Below is a small trained network, with its code and all its weights. Each question gives an input and a class and asks what happens when units are switched off, that is, made to give their printed mean instead of their output.

import numpy as np


def w(rows, s, z=0):
    codes = np.array(rows[::2]) - 128.0
    scale = np.full(codes.shape[1], s)
    scale[-1] = z or s
    return codes * scale


def f(y):
    return y / 2 * (1 + np.tanh(0.7978845608 * (y + 0.044715 * y**3)))


def log_softmax(a):
    a = a - a.max(-1, keepdims=True)
    return a - np.log(np.exp(a).sum(-1, keepdims=True))


def net(x, mask):
    res = np.array(x, float).reshape(1, 4) / 4 @ E
    y = f(res @ A[0][:, :-1].T + A[0][:, -1])
    res = res + np.where(mask, y, B[0][:, -1]) @ B[0][:, :-1]
    return log_softmax(res[-1] @ U[:, :-1].T + U[:, -1])


A, B = {}, {}
E = w([
[6,128,112,101,142,105,112,219,134,119],'x0',
[132,73,138,128,141,205,213,120,159,28],'x1',
[121,142,129,106,161,125,141,112,146,142],'x2',
[107,148,89,56,91,148,54,68,172,76],'x3',
],0.013)
A[0] = w([
[147,125,122,113,119,140,156,96,120,115,110],'n1',
[154,125,127,148,133,101,95,128,129,183,215],'n2',
[87,116,133,111,125,161,197,126,153,16,135],'n3',
[133,122,124,87,125,110,86,154,150,113,124],'n4',
[9,123,130,122,136,116,164,206,129,114,136],'n5',
[168,95,128,139,143,185,244,160,132,81,135],'n6',
[49,159,124,76,124,136,70,164,119,127,117],'n7',
[142,138,113,75,113,154,60,74,151,64,129],'n8',
[70,137,125,109,119,117,22,136,137,138,123],'n9',
[95,95,126,114,130,171,177,128,151,40,7],'n10',
[131,137,150,152,143,93,185,132,97,130,165],'n11',
[117,122,133,165,141,104,191,179,105,189,199],'n12',
[174,172,132,148,129,67,72,126,114,218,114],'n13',
[121,162,121,78,113,152,156,106,141,131,103],'n14',
[181,122,132,91,124,138,84,87,135,106,115],'n15',
[120,123,137,178,144,97,186,184,99,186,43],'n16',
[111,104,109,93,147,112,94,126,131,114,132],'n17',
[121,107,130,171,117,115,96,131,123,109,135],'n18',
],0.013)
B[0] = w([
[115,102,107,156,112,120,120,161,119,123,153],'n1',
[115,156,128,72,129,115,102,124,131,136,231],'n2',
[174,123,131,181,137,191,135,112,134,145,255],'n3',
[135,128,114,133,134,90,149,123,113,105,167],'n4',
[172,134,125,68,123,206,86,118,113,133,249],'n5',
[71,132,127,182,122,40,166,142,132,115,241],'n6',
[83,134,135,173,125,65,148,136,142,129,223],'n7',
[150,135,131,83,149,195,103,139,119,150,251],'n8',
[107,131,136,134,131,29,162,114,135,135,230],'n9',
[134,145,131,10,121,125,63,123,117,145,195],'n10',
[111,137,112,178,143,122,132,118,155,140,186],'n11',
[185,97,133,153,125,210,139,119,132,116,234],'n12',
[154,102,124,126,131,247,125,139,126,100,255],'n13',
[123,115,126,152,97,133,122,158,107,123,149],'n14',
[134,124,138,117,132,204,125,142,130,127,193],'n15',
[109,159,123,44,111,113,80,107,125,120,189],'n16',
[123,124,128,142,97,110,148,134,108,114,167],'n17',
[113,145,152,97,187,133,152,124,161,161,138],'n18',
],0.015,0.016)
U = w([
[174,80,117,163,106,241,82,172,149,151,89],'0',
[116,228,123,9,86,178,3,125,124,191,254],'1',
[3,173,142,219,72,2,182,162,190,114,41],'2',
],0.0073,0.00047)

Each question gives the input, the list of numbers given to net, and the class t.
The units are the neurons (one row each of A and B). Each row of codes is followed by its name. A weight is (code - 128) times the scale printed after its matrix; where a second scale follows, it is the last column's (A, B and U).
mask holds one flag per neuron, in row order. A switched-off neuron (its flag False) gives its mean, the last column of its row in B, instead of its output. The means were averaged over made-up inputs and are rounded, as every weight is.
A unit's drop is (log p(t) with every unit on - log p(t) with that unit switched off) / (log p(t) with every unit on - log p(t) with every unit switched off).
The circuit of an input: a set's keep is (log p(t) with only the set's units on - log p(t) with every unit switched off) / (log p(t) with every unit on - log p(t) with every unit switched off). Starting from the 12 units with the biggest drops (on a tie, the unit counted first), units are removed one at a time, each time the one whose removal leaves the highest keep (on an exact tie, the one counted first), for as long as the keep stays at least 0.8.
circuit, biggest first: the units of the circuit, biggest drop first
top k neurons: the k neurons with the biggest drops, biggest first
drop when u is switched off: that unit's drop, to one decimal
input [-2,1,-1,8], class 0: circuit, biggest first -> (n2)
input [2,-1,1,-6], class 1: top 2 neurons -> (n16, n3)
input [-4,-2,8,-1], class 0: top 3 neurons -> (n10, n16, n5)
input [-7,7,-1,0], class 2: top 4 neurons -> (n6, n13, n5, n12)
input [-1,-4,3,-1], class 0: top 3 neurons -> (n10, n13, n16)
input [4,-5,-8,3], class 2: top 2 neurons -> (n9, n7)
input [0,-7,-2,-2], class 0: top 3 neurons -> (n13, n10, n12)
input [-8,-8,8,0], class 0: top 3 neurons -> (n13, n10, n16)
input [2,5,-6,3], class 1: top 2 neurons -> (n10, n12)
input [-3,1,1,-6], class 2: top 2 neurons -> (n6, n5)
input [8,-1,-6,-5], class 1: top 2 neurons -> (n16, n5)
input [1,-4,-5,1], class 2: top 3 neurons -> (n5, n8, n10)
input [4,-7,3,7], class 2: top 2 neurons -> (n9, n7)
input [6,-7,2,4], class 2: circuit, biggest first -> (n7)
input [-3,7,-7,-3], class 2: drop when n6 is switched off -> 0.7
input [4,-7,1,2], class 2: drop when n7 is switched off -> 0.3
input [-3,-5,3,-2], class 0: drop when n10 is switched off -> 0.4
